Below are the code and all the weights of a small trained network. Each question names an input and a class and asks about switching units off, where a switched-off unit gives its printed mean instead of its output.

import numpy as np


def w(rows, s, z=0):
    codes = np.array(rows[::2]) - 128.0
    scale = np.full(codes.shape[1], s)
    scale[-1] = z or s
    return codes * scale


def f(y):
    return np.maximum(y, 0)


def log_softmax(a):
    a = a - a.max(-1, keepdims=True)
    return a - np.log(np.exp(a).sum(-1, keepdims=True))


def net(x, mask):
    res = np.array(x, float).reshape(1, 8) / 4 @ E
    y = f(res @ A[0][:, :-1].T + A[0][:, -1])
    res = res + np.where(mask, y, B[0][:, -1]) @ B[0][:, :-1]
    return log_softmax(res[-1] @ U[:, :-1].T + U[:, -1])


A, B = {}, {}
E = w([
[13,105,118,113,209,161,199,111,59,71],'x0',
[127,154,103,113,123,153,114,106,137,85],'x1',
[137,152,134,139,133,145,120,149,116,121],'x2',
[139,113,143,140,138,111,126,158,108,147],'x3',
[117,116,107,200,224,137,8,90,100,158],'x4',
[122,105,125,126,132,77,136,117,133,126],'x5',
[42,227,99,56,153,67,71,174,181,170],'x6',
[125,107,127,114,111,133,121,131,107,143],'x7',
],0.012)
A[0] = w([
[76,156,131,165,153,102,81,147,125,66,164],'N1',
[168,140,132,105,100,115,71,168,145,156,151],'N2',
[127,156,130,110,95,123,192,180,123,104,254],'N3',
[138,161,112,112,88,108,112,159,158,158,165],'N4',
[244,90,146,168,90,136,96,110,173,108,137],'N5',
[112,88,134,191,127,156,153,88,111,82,147],'N6',
[149,89,114,160,163,154,106,107,120,119,119],'N7',
[175,99,110,185,81,144,133,111,122,124,147],'N8',
[104,137,102,201,159,118,41,64,92,161,180],'N9',
],0.012,0.0084)
B[0] = w([
[140,89,108,109,118,147,82,171,128,192,193],'N1',
[139,159,110,130,101,108,112,87,199,138,202],'N2',
[104,108,136,64,161,88,223,193,130,50,226],'N3',
[128,151,70,111,107,123,108,124,172,72,199],'N4',
[48,83,76,68,147,162,81,190,151,127,228],'N5',
[170,96,189,122,137,119,113,118,36,149,199],'N6',
[168,148,115,175,134,161,128,150,89,152,177],'N7',
[81,85,166,74,215,117,129,159,126,108,192],'N8',
[147,123,139,187,120,221,72,143,172,245,250],'N9',
],0.012,0.018)
U = w([
[46,118,95,68,226,89,129,151,131,83,252],'0',
[44,112,110,135,150,179,75,161,114,200,191],'1',
[167,106,193,108,122,112,202,123,18,62,38],'2',
[219,138,145,195,175,181,145,80,12,191,71],'3',
[142,208,96,107,1,44,138,127,200,88,80],'4',
[222,190,119,178,95,134,63,44,231,183,50],'5',
],0.0085,0.0041)

Each question gives the input, the list of numbers given to net, and the class t.
The units are the neurons (one row each of A and B). Each row of codes is followed by its name. A weight is (code - 128) times the scale printed after its matrix; where a second scale follows, it is the last column's (A, B and U).
mask holds one flag per neuron, in row order. A switched-off neuron (its flag False) gives its mean, the last column of its row in B, instead of its output. The means were averaged over made-up inputs and are rounded, as every weight is.
A unit's drop is (log p(t) with every unit on - log p(t) with that unit switched off) / (log p(t) with every unit on - log p(t) with every unit switched off).
The circuit of an input: a set's keep is (log p(t) with only the set's units on - log p(t) with every unit switched off) / (log p(t) with every unit on - log p(t) with every unit switched off). Starting from all 9 units, units are removed one at a time, each time the one whose removal leaves the highest keep (on an exact tie, the one counted first), for as long as the keep stays at least 0.8.
units of the circuit, in order: the units of the circuit, biggest drop first
most important unit: the unit with the biggest drop
top k neurons: the k neurons with the biggest drops, biggest first
drop of u: that unit's drop, to one decimal
input [-3,-4,-1,4,-5,-5,0,-7], class 0: most important unit : N3
input [-7,-1,5,7,2,5,3,1], class 5: top 2 neurons : [N2 N3]
input [-1,-2,4,7,-8,2,1,7], class 4: units of the circuit, in order : [N5 N8]
input [1,-3,-1,8,7,-2,-4,7], class 3: units of the circuit, in order : [N7 N6]
input [7,6,-8,7,1,3,-7,5], class 3: top 2 neurons : [N3 N7]
input [-4,1,6,5,0,-3,1,-4], class 4: top 2 neurons : [N9 N2]
input [1,5,-7,3,-5,-2,-6,-8], class 2: top 3 neurons : [N6 N4 N2]
input [-3,6,1,-5,-1,-6,-6,6], class 0: top 2 neurons : [N9 N5]
input [1,7,-5,-6,8,8,-5,7], class 3: top 2 neurons : [N6 N7]
input [7,2,6,-7,-5,7,0,-6], class 2: drop of N8 : 0.1
input [-6,2,5,-8,1,-1,7,-6], class 5: drop of N3 : 0.3
input [4,5,0,4,-1,0,-4,-8], class 2: drop of N9 : 0.3
input [-2,-8,-8,1,-8,5,2,7], class 4: drop of N5 : 0.2
input [7,-5,-2,2,0,-2,-5,1], class 2: most important unit : N9
input [1,-4,3,4,7,-1,-8,6], class 3: top 2 neurons : [N6 N7]
